Below are the code and all the weights of a small trained network. Each question names an input and a target symbol and asks about switching units off, where a switched-off unit gives its printed mean instead of its output.

import numpy as np


def w(rows, s, z=0):
    codes = np.array(rows[::2]) - 128.0
    scale = np.full(codes.shape[1], s)
    scale[-1] = z or s
    return codes * scale


def norm(h):
    return h / np.sqrt((h * h).mean(-1, keepdims=True) + 1e-5)


def f(y):
    return y / 2 * (1 + np.tanh(0.7978845608 * (y + 0.044715 * y**3)))


def softmax(a):
    e = np.exp(a - a.max(-1, keepdims=True))
    return e / e.sum(-1, keepdims=True)


def log_softmax(a):
    a = a - a.max(-1, keepdims=True)
    return a - np.log(np.exp(a).sum(-1, keepdims=True))


def net(x, mask):
    ids = ['βγδεζηθλξπστφψω'.index(c) for c in x.split()]
    T = len(ids)
    res = E[ids] + P[:T]
    u = 0
    for l in range(2):
        r = norm(res)
        for j in range(3):
            rows = slice(2 * j, 2 * j + 2)
            q, k, v = (r @ M[l][rows].T for M in (Q, K, V))
            z = softmax(np.where(np.tri(T) > 0, q @ k.T / 2**0.5, -1e9)) @ v
            o = O[l][rows]
            res = res + np.where(mask[u + j], z, o[:, -1]) @ o[:, :-1]
        u += 3
        y = f(norm(res) @ A[l][:, :-1].T + A[l][:, -1])
        res = res + np.where(mask[u : u + 12], y, B[l][:, -1]) @ B[l][:, :-1]
        u += 12
    return log_softmax(norm(res)[-1] @ U[:, :-1].T + U[:, -1])


Q, K, V, O, A, B = {}, {}, {}, {}, {}, {}
E = w([
[158,33,170,112,213],'β',
[10,108,154,125,158],'γ',
[118,114,189,174,111],'δ',
[195,122,151,113,165],'ε',
[91,131,143,129,216],'ζ',
[130,144,204,170,54],'η',
[91,132,114,174,191],'θ',
[104,179,174,96,176],'λ',
[93,55,101,124,178],'ξ',
[92,157,147,195,204],'π',
[75,159,150,69,130],'σ',
[124,116,99,31,102],'τ',
[66,143,145,26,179],'φ',
[155,203,229,108,94],'ψ',
[90,91,105,253,139],'ω',
],0.018)
P = w([
[171,72,141,152,255],'0',
[133,168,91,116,140],'1',
[159,85,158,149,177],'2',
[135,171,95,117,135],'3',
[143,85,162,144,149],'4',
[138,174,99,112,135],'5',
[135,90,168,142,129],'6',
[138,176,99,113,132],'7',
[131,93,169,137,120],'8',
[128,170,94,120,133],'9',
[125,95,168,133,111],'10',
[138,173,97,111,131],'11',
[123,95,166,130,108],'12',
[125,168,93,121,133],'13',
],0.018)
Q[0] = w([
[130,77,140,183,255],'L0H1',
[160,142,196,28,128],'L0H1',
[156,102,203,98,152],'L0H2',
[55,91,72,168,115],'L0H2',
[49,148,86,230,172],'L0H3',
[168,236,197,169,65],'L0H3',
],0.009)
K[0] = w([
[2,147,147,153,181],'L0H1',
[195,162,202,82,136],'L0H1',
[134,166,144,85,110],'L0H2',
[104,123,28,179,103],'L0H2',
[58,113,114,236,162],'L0H3',
[162,240,243,193,26],'L0H3',
],0.0081)
V[0] = w([
[147,134,78,158,164],'L0H1',
[125,151,87,148,136],'L0H1',
[121,169,189,2,92],'L0H2',
[104,202,126,150,156],'L0H2',
[221,101,123,170,128],'L0H3',
[213,151,26,174,114],'L0H3',
],0.0072)
O[0] = w([
[5,178,177,231,148,125],'L0H1',
[140,109,122,77,155,97],'L0H1',
[2,93,98,228,168,51],'L0H2',
[88,185,147,176,119,217],'L0H2',
[162,72,75,83,178,152],'L0H3',
[196,68,98,100,45,6],'L0H3',
],0.0053,0.002)
A[0] = w([
[164,115,181,87,137,91],'L0N1',
[102,93,165,128,160,120],'L0N2',
[129,111,185,57,131,109],'L0N3',
[141,126,159,144,168,120],'L0N4',
[184,82,80,105,44,26],'L0N5',
[177,106,65,155,39,132],'L0N6',
[170,48,198,158,158,239],'L0N7',
[187,9,127,126,67,2],'L0N8',
[123,83,143,80,155,173],'L0N9',
[136,151,143,145,132,124],'L0N10',
[102,142,193,161,145,141],'L0N11',
[109,93,169,131,151,122],'L0N12',
],0.014,0.0049)
B[0] = w([
[104,64,76,146,121,144],'L0N1',
[157,120,149,129,84,173],'L0N2',
[45,130,118,203,153,157],'L0N3',
[111,94,126,147,90,166],'L0N4',
[60,62,136,151,150,126],'L0N5',
[150,186,138,165,100,155],'L0N6',
[55,117,150,219,72,254],'L0N7',
[247,224,197,12,51,141],'L0N8',
[106,115,164,187,100,161],'L0N9',
[129,98,122,125,142,151],'L0N10',
[171,113,129,113,133,227],'L0N11',
[140,165,149,128,90,172],'L0N12',
],0.012,0.0095)
Q[1] = w([
[167,87,48,121,177],'L1H1',
[164,102,232,3,101],'L1H1',
[156,186,127,226,232],'L1H2',
[93,63,187,206,54],'L1H2',
[158,157,25,166,174],'L1H3',
[29,146,106,154,135],'L1H3',
],0.0064)
K[1] = w([
[34,159,105,144,148],'L1H1',
[102,201,74,96,151],'L1H1',
[136,132,212,189,82],'L1H2',
[138,162,108,153,125],'L1H2',
[103,105,102,245,129],'L1H3',
[151,131,86,120,78],'L1H3',
],0.011)
V[1] = w([
[40,104,190,178,238],'L1H1',
[74,112,18,146,168],'L1H1',
[179,123,190,208,94],'L1H2',
[162,151,216,233,114],'L1H2',
[213,95,107,118,36],'L1H3',
[153,110,253,72,136],'L1H3',
],0.005)
O[1] = w([
[83,5,66,216,53,167],'L1H1',
[43,168,133,130,193,71],'L1H1',
[116,99,4,138,223,223],'L1H2',
[75,27,171,42,88,254],'L1H2',
[70,124,159,224,95,109],'L1H3',
[39,116,120,174,130,131],'L1H3',
],0.0044,0.0065)
A[1] = w([
[202,108,155,206,171,129],'L1N1',
[150,109,174,56,164,171],'L1N2',
[58,89,135,94,98,212],'L1N3',
[197,106,115,123,18,137],'L1N4',
[245,88,117,179,121,246],'L1N5',
[189,119,130,167,191,88],'L1N6',
[129,157,90,42,100,157],'L1N7',
[121,180,165,87,11,254],'L1N8',
[74,155,195,192,181,49],'L1N9',
[73,129,88,190,194,118],'L1N10',
[130,110,149,139,176,37],'L1N11',
[101,35,223,121,208,210],'L1N12',
],0.011,0.0041)
B[1] = w([
[26,146,151,110,69,173],'L1N1',
[112,74,202,147,49,131],'L1N2',
[223,179,135,189,68,204],'L1N3',
[102,187,136,1,142,209],'L1N4',
[119,171,74,86,102,214],'L1N5',
[18,129,69,167,129,126],'L1N6',
[122,80,155,220,137,143],'L1N7',
[198,145,84,129,211,254],'L1N8',
[112,137,101,127,74,172],'L1N9',
[175,119,162,102,164,173],'L1N10',
[86,101,83,31,132,117],'L1N11',
[149,112,140,112,29,217],'L1N12',
],0.0073,0.0087)
U = w([
[51,59,129,191,121,216],'β',
[191,183,198,129,51,18],'γ',
[70,118,108,3,45,27],'δ',
[130,63,32,82,108,139],'ε',
[145,40,151,37,138,170],'ζ',
[200,158,112,44,150,235],'η',
[139,64,102,126,218,255],'θ',
[98,113,224,65,186,153],'λ',
[249,40,81,104,116,95],'ξ',
[30,92,92,82,170,207],'π',
[94,198,167,182,216,76],'σ',
[218,122,53,209,166,33],'τ',
[22,174,168,79,134,39],'φ',
[217,95,184,146,204,111],'ψ',
[70,188,16,137,90,2],'ω',
],0.013,0.0051)

Each question gives the input, a string of symbols that net reads in full, and the target symbol t.
The units are the heads (2 rows each of Q, K, V and O) and the neurons (one row each of A and B). Each row of codes is followed by its name. A weight is (code - 128) times the scale printed after its matrix; where a second scale follows, it is the last column's (O, A, B and U).
mask holds one flag per unit, layer by layer, with each layer's heads first. A switched-off unit (its flag False) gives its mean, the last column of its rows in O or B, instead of its output. The means were averaged over made-up inputs and are rounded, as every weight is.
A unit's drop is (log p(t) with every unit on - log p(t) with that unit switched off) / (log p(t) with every unit on - log p(t) with every unit switched off).
The circuit of an input: a set's keep is (log p(t) with only the set's units on - log p(t) with every unit switched off) / (log p(t) with every unit on - log p(t) with every unit switched off). Starting from the 12 units with the biggest drops (on a tie, the unit counted first), units are removed one at a time, each time the one whose removal leaves the highest keep (on an exact tie, the one counted first), for as long as the keep stays at least 0.8.
units of the circuit, in order: the units of the circuit, biggest drop first
k most important neurons: the k neurons with the biggest drops, biggest first
k most important neurons of layer l: the k neurons of layer l with the biggest drops, biggest first
which heads matter: for each layer, one digit per head in row order, 1 if its drop is at least 0.15 and else 0, layers parted by /
drop of u: that unit's drop, to one decimal
input δ ω η γ, target γ: units of the circuit, in order => L1N3, L0N7, L1N5
input η η ε, target β: units of the circuit, in order => L0N7
input η ω ω η η ω δ η ω, target γ: units of the circuit, in order => L0N8, L0H2
input ψ δ σ λ, target λ: 3 most important neurons => L0N7, L1N8, L0N9
input ω η ω, target γ: units of the circuit, in order => L0H2, L0N8
input ω λ δ λ λ δ ψ, target β: units of the circuit, in order => L0N3, L0N1
input σ λ ξ β ζ ω ε δ, target δ: 2 most important neurons => L0N7, L0N11
input η η η η η ω τ ψ ω σ φ, target β: 3 most important neurons of layer 0 => L0N3, L0N9, L0N8
input τ ε η σ π π π φ, target φ: which heads matter => 000 / 000
input τ ω φ φ τ, target γ: which heads matter => 110 / 001
input θ σ η, target β: which heads matter => 001 / 000
input ω ω ε τ ω ω γ ζ ω σ δ π π, target γ: which heads matter => 000 / 000
input τ τ φ η δ ω ζ ξ τ, target γ: 2 most important neurons => L0N8, L0N7
input η η δ δ τ τ, target τ: 2 most important neurons => L0N7, L1N3
input σ η π ψ ε η η σ θ η δ π, target π: 2 most important neurons of layer 1 => L1N6, L1N8
input γ ζ λ φ θ ζ π λ ω σ β τ σ, target γ: 2 most important neurons => L0N7, L1N3
input ω δ λ ξ σ σ λ ξ λ ζ, target ζ: 2 most important neurons => L0N7, L1N8
input σ γ π π η θ ω η β φ ζ σ φ, target γ: units of the circuit, in order => L1N3
input η δ π σ ω λ σ π η η ξ θ θ, target γ: units of the circuit, in order => L0N3, L0N12
input ζ π η, target β: which heads matter => 101 / 000
input η ω β ω π ω ω ξ τ, target β: which heads matter => 001 / 000
input ω η η γ ξ θ, target θ: 2 most important neurons => L0N7, L1N4
input ω η η σ ω σ, target σ: most important neuron => L1N7
input β π η σ λ φ, target φ: 2 most important neurons of layer 1 => L1N8, L1N3
input ω σ ψ φ τ ξ, target ξ: 3 most important neurons => L0N7, L0N8, L0N11
input η η λ ω, target ω: 2 most important neurons => L0N7, L0N6
input η ω η ξ ψ β ξ, target γ: drop of L0N8 => 0.6
input η δ σ σ η η λ η θ β λ η γ τ, target τ: drop of L0N3 => 0.0
input δ λ σ ω ω η η φ ψ η η σ ψ ψ, target ψ: drop of L1N1 => 0.1
